Here is a tiny trained network, its code and every weight. The questions are about switching its units off for an input and a target symbol, where a switched-off unit gives its printed mean instead of its output.

import numpy as np


def w(rows, s, z=0):
    codes = np.array(rows[::2]) - 128.0
    scale = np.full(codes.shape[1], s)
    scale[-1] = z or s
    return codes * scale


def f(y):
    return y / 2 * (1 + np.tanh(0.7978845608 * (y + 0.044715 * y**3)))


def softmax(a):
    e = np.exp(a - a.max(-1, keepdims=True))
    return e / e.sum(-1, keepdims=True)


def log_softmax(a):
    a = a - a.max(-1, keepdims=True)
    return a - np.log(np.exp(a).sum(-1, keepdims=True))


def net(x, mask):
    ids = ['ΓΘΨαβδεζημπστφω'.index(c) for c in x.split()]
    T = len(ids)
    res = E[ids] + P[:T]
    r = res
    for j in range(2):
        rows = slice(4 * j, 4 * j + 4)
        q, k, v = (r @ M[0][rows].T for M in (Q, K, V))
        z = softmax(np.where(np.tri(T) > 0, q @ k.T / 4**0.5, -1e9)) @ v
        o = O[0][rows]
        res = res + np.where(mask[j], z, o[:, -1]) @ o[:, :-1]
    y = f(res @ A[0][:, :-1].T + A[0][:, -1])
    res = res + np.where(mask[2:26], y, B[0][:, -1]) @ B[0][:, :-1]
    return log_softmax(res[-1] @ U[:, :-1].T + U[:, -1])


Q, K, V, O, A, B = {}, {}, {}, {}, {}, {}
E = w([
[97,151,78],'Γ',
[98,115,91],'Θ',
[77,81,87],'Ψ',
[110,148,82],'α',
[111,113,96],'β',
[121,148,87],'δ',
[110,126,94],'ε',
[122,127,100],'ζ',
[71,117,77],'η',
[159,168,93],'μ',
[124,87,114],'π',
[130,86,114],'σ',
[194,59,165],'τ',
[169,74,133],'φ',
[255,144,140],'ω',
],0.012)
P = w([
[174,88,103],'0',
[78,151,182],'1',
[150,109,84],'2',
[213,166,145],'3',
[81,161,189],'4',
[123,89,110],'5',
[152,214,117],'6',
[113,161,214],'7',
[110,67,115],'8',
[5,142,85],'9',
],0.02)
Q[0] = w([
[73,183,214],'H1',
[182,190,109],'H1',
[162,100,159],'H1',
[194,135,158],'H1',
[90,194,234],'H2',
[140,185,139],'H2',
[251,82,189],'H2',
[35,47,193],'H2',
],0.012)
K[0] = w([
[80,110,84],'H1',
[131,36,86],'H1',
[110,105,177],'H1',
[75,142,144],'H1',
[109,148,53],'H2',
[56,104,184],'H2',
[115,3,106],'H2',
[25,123,119],'H2',
],0.012)
V[0] = w([
[179,94,124],'H1',
[173,156,134],'H1',
[138,145,249],'H1',
[90,84,46],'H1',
[68,118,156],'H2',
[126,11,175],'H2',
[81,197,28],'H2',
[133,138,114],'H2',
],0.013)
O[0] = w([
[106,128,240,231],'H1',
[195,155,32,180],'H1',
[104,254,51,5],'H1',
[65,24,124,177],'H1',
[88,33,247,45],'H2',
[5,171,101,73],'H2',
[237,65,236,151],'H2',
[111,150,123,144],'H2',
],0.0071,0.0031)
A[0] = w([
[128,135,224,76],'N1',
[141,2,118,182],'N2',
[218,86,156,113],'N3',
[105,186,124,159],'N4',
[122,189,129,165],'N5',
[151,177,156,159],'N6',
[86,130,177,66],'N7',
[121,118,254,155],'N8',
[73,107,104,143],'N9',
[74,79,93,96],'N10',
[119,74,130,130],'N11',
[118,28,94,140],'N12',
[175,93,60,126],'N13',
[79,47,153,85],'N14',
[191,51,104,65],'N15',
[130,100,147,124],'N16',
[111,144,158,89],'N17',
[162,71,124,82],'N18',
[87,164,176,140],'N19',
[130,71,134,52],'N20',
[67,198,251,118],'N21',
[78,182,114,102],'N22',
[145,40,125,8],'N23',
[69,161,214,118],'N24',
],0.01,0.011)
B[0] = w([
[84,139,24,161],'N1',
[116,176,155,254],'N2',
[134,162,137,182],'N3',
[156,57,143,159],'N4',
[99,41,162,163],'N5',
[89,93,149,158],'N6',
[174,157,82,131],'N7',
[115,57,91,232],'N8',
[107,97,164,153],'N9',
[97,100,126,139],'N10',
[131,113,159,157],'N11',
[94,174,158,187],'N12',
[122,234,105,174],'N13',
[169,158,132,166],'N14',
[180,173,87,150],'N15',
[191,135,150,144],'N16',
[169,142,115,119],'N17',
[197,120,96,137],'N18',
[158,96,135,151],'N19',
[162,108,104,125],'N20',
[197,132,112,192],'N21',
[173,101,125,139],'N22',
[255,66,58,129],'N23',
[161,125,111,171],'N24',
],0.0086,0.0093)
U = w([
[160,147,139,30],'Γ',
[125,142,165,110],'Θ',
[132,57,174,251],'Ψ',
[150,152,136,30],'α',
[114,144,152,106],'β',
[144,158,124,52],'δ',
[128,151,145,91],'ε',
[116,159,143,114],'ζ',
[154,99,160,225],'η',
[142,171,98,36],'μ',
[80,147,146,187],'π',
[76,150,139,179],'σ',
[69,101,75,45],'τ',
[69,136,102,157],'φ',
[136,137,5,44],'ω',
],0.015,0.0035)

Each question gives the input, a string of symbols that net reads in full, and the target symbol t.
The units are the heads (4 rows each of Q, K, V and O) and the neurons (one row each of A and B). Each row of codes is followed by its name. A weight is (code - 128) times the scale printed after its matrix; where a second scale follows, it is the last column's (O, A, B and U).
mask holds one flag per unit, heads first, then neurons. A switched-off unit (its flag False) gives its mean, the last column of its rows in O or B, instead of its output. The means were averaged over made-up inputs and are rounded, as every weight is.
A unit's drop is (log p(t) with every unit on - log p(t) with that unit switched off) / (log p(t) with every unit on - log p(t) with every unit switched off).
The circuit of an input: a set's keep is (log p(t) with only the set's units on - log p(t) with every unit switched off) / (log p(t) with every unit on - log p(t) with every unit switched off). Starting from the 12 units with the biggest drops (on a tie, the unit counted first), units are removed one at a time, each time the one whose removal leaves the highest keep (on an exact tie, the one counted first), for as long as the keep stays at least 0.8.
units of the circuit, in order: the units of the circuit, biggest drop first
unit that matters most: the unit with the biggest drop
top k neurons: the k neurons with the biggest drops, biggest first
heads that matter: for each layer, one digit per head in row order, 1 if its drop is at least 0.15 and else 0, layers parted by /
drop when u is switched off: that unit's drop, to one decimal
input ω δ ω ζ, target ω: heads that matter	01
input ζ ε δ φ μ, target Ψ: unit that matters most	N8
input π δ Ψ η ζ Ψ α ω, target Ψ: units of the circuit, in order	(N8; N13)
input α ω α δ η, target Ψ: heads that matter	00
input η Γ Ψ Ψ ζ δ π π τ, target τ: heads that matter	11
input ω ε μ η, target ω: heads that matter	01
input ω μ Θ δ σ, target Ψ: heads that matter	00
input ω η α π, target ω: heads that matter	01
input τ Θ Θ α ω τ ω μ α Ψ, target ω: heads that matter	11
input Θ ε ω φ τ ε ω ω ω η, target ω: heads that matter	11
input τ ζ β π, target τ: heads that matter	01
input ω τ π Γ τ ε, target τ: heads that matter	11
input ε δ π Γ Θ, target Ψ: heads that matter	00
input δ ω σ π π δ Ψ ω τ, target ω: units of the circuit, in order	(H1)
input η α δ ω α Γ ω ω Ψ, target ω: heads that matter	10
input δ τ α, target τ: heads that matter	01
input σ ε μ τ Ψ, target Ψ: top 3 neurons	(N8; N13; N19)
input η δ σ ω φ σ δ, target ω: top 2 neurons	(N2; N12)
input Γ ω Θ Θ ω μ, target ω: top 2 neurons	(N2; N12)
input ζ ω β η π, target Ψ: top 2 neurons	(N13; N8)
input ω Ψ Ψ π τ ζ ω π η α, target ω: units of the circuit, in order	(H2)
input ω π η φ ω Θ, target ω: top 4 neurons	(N2; N12; N22; N11)
input Θ ω μ π ζ μ δ α, target Ψ: drop when N13 is switched off	0.2
input δ η Ψ Ψ τ Θ ε β, target Ψ: drop when N5 is switched off	-0.1
input π ω σ, target ω: drop when H1 is switched off	2.0
